Below is a small trained network, with its code and all its weights. Each question gives an input and a class and asks what happens when units are switched off, that is, made to give their printed mean instead of their output.

import numpy as np


def w(rows, s, z=0):
    codes = np.array(rows[::2]) - 128.0
    scale = np.full(codes.shape[1], s)
    scale[-1] = z or s
    return codes * scale


def f(y):
    return y / 2 * (1 + np.tanh(0.7978845608 * (y + 0.044715 * y**3)))


def log_softmax(a):
    a = a - a.max(-1, keepdims=True)
    return a - np.log(np.exp(a).sum(-1, keepdims=True))


def net(x, mask):
    res = np.array(x, float).reshape(1, 5) / 4 @ E
    y = f(res @ A[0][:, :-1].T + A[0][:, -1])
    res = res + np.where(mask, y, B[0][:, -1]) @ B[0][:, :-1]
    return log_softmax(res[-1] @ U[:, :-1].T + U[:, -1])


A, B = {}, {}
E = w([
[114,98,176,246,122,145,98,149,229,161],'x0',
[129,70,190,202,112,133,231,92,132,35],'x1',
[62,88,138,141,39,121,66,175,91,130],'x2',
[99,126,88,169,200,56,76,46,113,50],'x3',
[128,110,160,72,157,213,165,174,149,50],'x4',
],0.012)
A[0] = w([
[254,171,180,100,209,163,175,220,159,106,82],'N1',
[185,156,198,97,164,217,220,51,141,137,114],'N2',
[142,58,143,107,90,135,191,214,94,135,161],'N3',
[139,211,58,26,130,73,109,188,204,244,171],'N4',
[63,83,154,158,113,198,46,182,238,118,254],'N5',
[106,79,157,197,148,78,108,123,104,139,219],'N6',
[26,143,124,183,124,63,62,121,47,153,103],'N7',
[119,68,147,159,133,65,144,14,12,89,175],'N8',
[87,60,124,144,196,126,91,100,220,92,226],'N9',
[168,203,139,51,33,130,35,183,30,151,173],'N10',
[107,114,78,225,102,163,83,99,187,121,142],'N11',
[141,76,121,95,52,79,164,25,80,144,156],'N12',
[98,37,206,45,73,139,185,157,89,80,71],'N13',
[194,205,31,117,107,139,126,151,206,198,93],'N14',
[210,162,105,130,246,127,238,43,183,54,187],'N15',
],0.0075,0.004)
B[0] = w([
[171,134,23,94,209,133,120,212,50,199,191],'N1',
[170,82,81,79,157,151,253,213,183,157,194],'N2',
[184,58,142,136,85,244,32,128,92,73,189],'N3',
[178,114,217,192,171,130,117,30,55,173,229],'N4',
[72,80,247,109,6,111,74,202,220,85,228],'N5',
[87,106,72,94,80,81,68,109,160,166,188],'N6',
[101,102,53,51,220,43,174,85,143,187,192],'N7',
[63,74,166,88,79,150,125,124,4,147,214],'N8',
[97,27,187,146,130,67,151,211,137,221,203],'N9',
[106,237,117,168,150,106,92,117,13,184,225],'N10',
[91,73,199,86,138,175,107,168,165,202,190],'N11',
[125,185,139,101,62,159,53,89,42,162,172],'N12',
[183,162,224,233,64,237,81,89,171,120,203],'N13',
[182,67,151,121,159,114,148,67,121,62,181],'N14',
[232,50,156,177,237,145,207,205,27,116,250],'N15',
],0.0063,0.015)
U = w([
[142,154,93,135,186,78,61,1,251,158,61],'0',
[75,208,91,81,103,112,49,91,73,151,157],'1',
[22,84,131,65,96,65,77,197,223,183,228],'2',
[121,141,189,152,24,194,67,114,187,33,119],'3',
[162,82,227,214,175,138,117,90,123,130,166],'4',
[162,129,38,113,205,130,182,176,159,120,5],'5',
],0.0082,0.0029)

Each question gives the input, the list of numbers given to net, and the class t.
The units are the neurons (one row each of A and B). Each row of codes is followed by its name. A weight is (code - 128) times the scale printed after its matrix; where a second scale follows, it is the last column's (A, B and U).
mask holds one flag per neuron, in row order. A switched-off neuron (its flag False) gives its mean, the last column of its row in B, instead of its output. The means were averaged over made-up inputs and are rounded, as every weight is.
A unit's drop is (log p(t) with every unit on - log p(t) with that unit switched off) / (log p(t) with every unit on - log p(t) with every unit switched off).
The circuit of an input: a set's keep is (log p(t) with only the set's units on - log p(t) with every unit switched off) / (log p(t) with every unit on - log p(t) with every unit switched off). Starting from the 12 units with the biggest drops (on a tie, the unit counted first), units are removed one at a time, each time the one whose removal leaves the highest keep (on an exact tie, the one counted first), for as long as the keep stays at least 0.8.
circuit, biggest first: the units of the circuit, biggest drop first
unit that matters most: the unit with the biggest drop
k most important neurons: the k neurons with the biggest drops, biggest first
drop when u is switched off: that unit's drop, to one decimal
input [-3,-7,7,-1,4], class 1: circuit, biggest first : (N10)
input [2,-7,-1,-7,5], class 4: 2 most important neurons : (N4; N14)
input [1,-2,-6,1,-1], class 5: circuit, biggest first : (N13; N5)
input [0,-7,1,7,-4], class 0: circuit, biggest first : (N7; N4)
input [5,-7,4,-8,4], class 3: 2 most important neurons : (N5; N15)
input [-8,0,1,1,4], class 1: circuit, biggest first : (N10; N9)
input [1,-6,-1,6,2], class 0: circuit, biggest first : (N15; N8; N5)
input [8,-6,-5,3,-8], class 0: 2 most important neurons : (N15; N4)
input [-7,6,-5,-3,2], class 5: 2 most important neurons : (N2; N1)
input [-7,-5,-7,-4,-2], class 4: 3 most important neurons : (N4; N14; N7)
input [8,-1,-7,-5,5], class 5: 2 most important neurons : (N1; N2)
input [8,-2,1,-6,3], class 2: 2 most important neurons : (N13; N1)
input [-3,-6,4,-8,7], class 4: 2 most important neurons : (N4; N13)
input [-6,5,8,2,1], class 1: unit that matters most : N5
input [2,-3,4,-8,-7], class 4: 3 most important neurons : (N4; N14; N1)
input [8,-8,0,-8,-5], class 4: drop when N4 is switched off : 1.5
input [3,6,-5,-5,-1], class 5: drop when N2 is switched off : 0.2
input [2,4,-4,-1,0], class 5: drop when N2 is switched off : 0.1
input [0,8,-6,-6,5], class 5: drop when N2 is switched off : 0.3
input [0,6,-4,-2,2], class 5: unit that matters most : N2
